Each row has a hidden value. The values are split into ranges, and the group after each row names the range that its value falls in. Each part has its own value, ranges and names.
(in the rows, 100 means zero)
[101  82 116  94  90  87  91  71  93  95 114 136 115  74 189  89  86 127
 106  89 139  64 103 100  75 100  95  97 125 101  84  77 112  90  91 103
 175  94  93 104  86 103 113  89 121  96 100  98  93 105 140  85 106 156
 118  93 110 146  92  86  71 168  76  82 105 108 110 101 112  82 138 104
 108 115  84 101  88  93 116  97 119  67 100 158   8 105 104] -> q626
[119  66 117  96  81 103  98  58  77  98 142 126 107  76 165  91  95  99
  59  96 148  91 107  95  61  98 108 128 122  98  95  88  99 105  83 111
 134  90  99  81 113  95  88  89  77 118 106  87 101 111 134  95 104 128
 126  77 103 158  92  84  62 167  84 108 105  90 119 104 101  85 152 110
 107 111  93  76 103  99 101  92  95  71 108 153  50  76  91] -> q672
[119  89  96  85 115  83 110  53  81  69  86 104  97  98  97 110  83 124
  98 104 114 132 107  97 102  83  95 135  90  96 101  99 101 123  91  89
 101  86 106 118 114 105 156 107 110 111 126  86 103  99  86 100 100  62
 131 116  93  66  87  93  91 107 121 119  96  88  97 122 109  79 137  89
 103  98  88  99 100 105  97 106 114 132 100 129  99 101 107] -> Q698
[ 98  97 100  96 117  73 106  83  97  79  78  96  94 102  68  91  62 113
  84 121 115 172  93 101 112 101 100 119  96  98  87 102 108  98  84  91
  87  98 100 104 110 100 118 122  99 112 120 111  96 100  83 113 100  99
 116 109  87  61  95  83  93  91 100 122  95  81 102 113 127  70 124  90
  95  92  87 107  93 107 110  97 118 143  95 123  79 100  91] -> Q698
[ 90  79 116 103  94  76  92  99 104 104 102 123 106  78 163  74  68 114
  75 104 139 120  91 104  81 116  99  85 125 101  76  83 118  65  84 107
 151 113  87  87  94 100  82 106  97 102 100 126  91 109 126  92 106 166
 107  89 105 137 101  81  74 147  61  79 102  95 115  95 125  62 119 103
  96 111  86 111  82  96 123  85 126  79  96 147   0  94  88] -> q746
[115  82 108  94  93  90  97  35  85  83 115 129 113  82 179 106  93 119
 104  88 143  73 105  96  74  86  96 137 110 100  94  79 103 121  88  98
 133  71 102 101  92  97 133  98 124 103 113  65 101  98 131  93 105 103
 140  89 108 138  92  80  69 178  98 122 101  94 101 108  92 104 144 108
 108 113  88  91 103  98  97 103 100  78 108 146  53  96 106] -> Q698
[136  81 113  93  99 107  96  50  81  81 120 130 107  84 173 115  97 130
 106  90 126  43 107  95  72  82  95 111 110  99 100  87 107 118 104  98
 150  85 101 124  95 102 154  87 128  93 105  94  97 106 120  80 103 100
 126 110 111 120  92  93  82 138 102 103  99 108  97 107  89  91 139 102
 111 117  88  92  89  89  94 105 114  76 102 147  56 101 115] -> q672
[104  92 100  83 113  82 111  86  84  80  91  97  94  95  69  89  68 123
  86 114 109 160 105  99 109 101 101 113 101  96  94 102 103 100  86  93
 109 104 101 111 125 109 125 103  93 118 116 112  99 105  79 107  99  92
 117 114  86  52  83  92  93  85 113  98 100  90 111 119 130  57 133  85
 101  91  88  96  95 107 114 100 120 139  95 127  87 103  96] -> q672
[ 76  93 105  97 111  64 102 124 106  97  76  96  94  90  72  66  47 115
  72 124 117 187  89 106 113 125 102  78 117  99  75  98 117  57  79  98
 125 123  89  95 112 107  76 117  85 114 106 145  91 108  88 110 102 150
  97 107  86  69  95  86  90  78  77  75 101  89 119 104 153  39 109  86
  92  93  85 116  80 105 135  86 136 132  88 124  30 106  82] -> q746
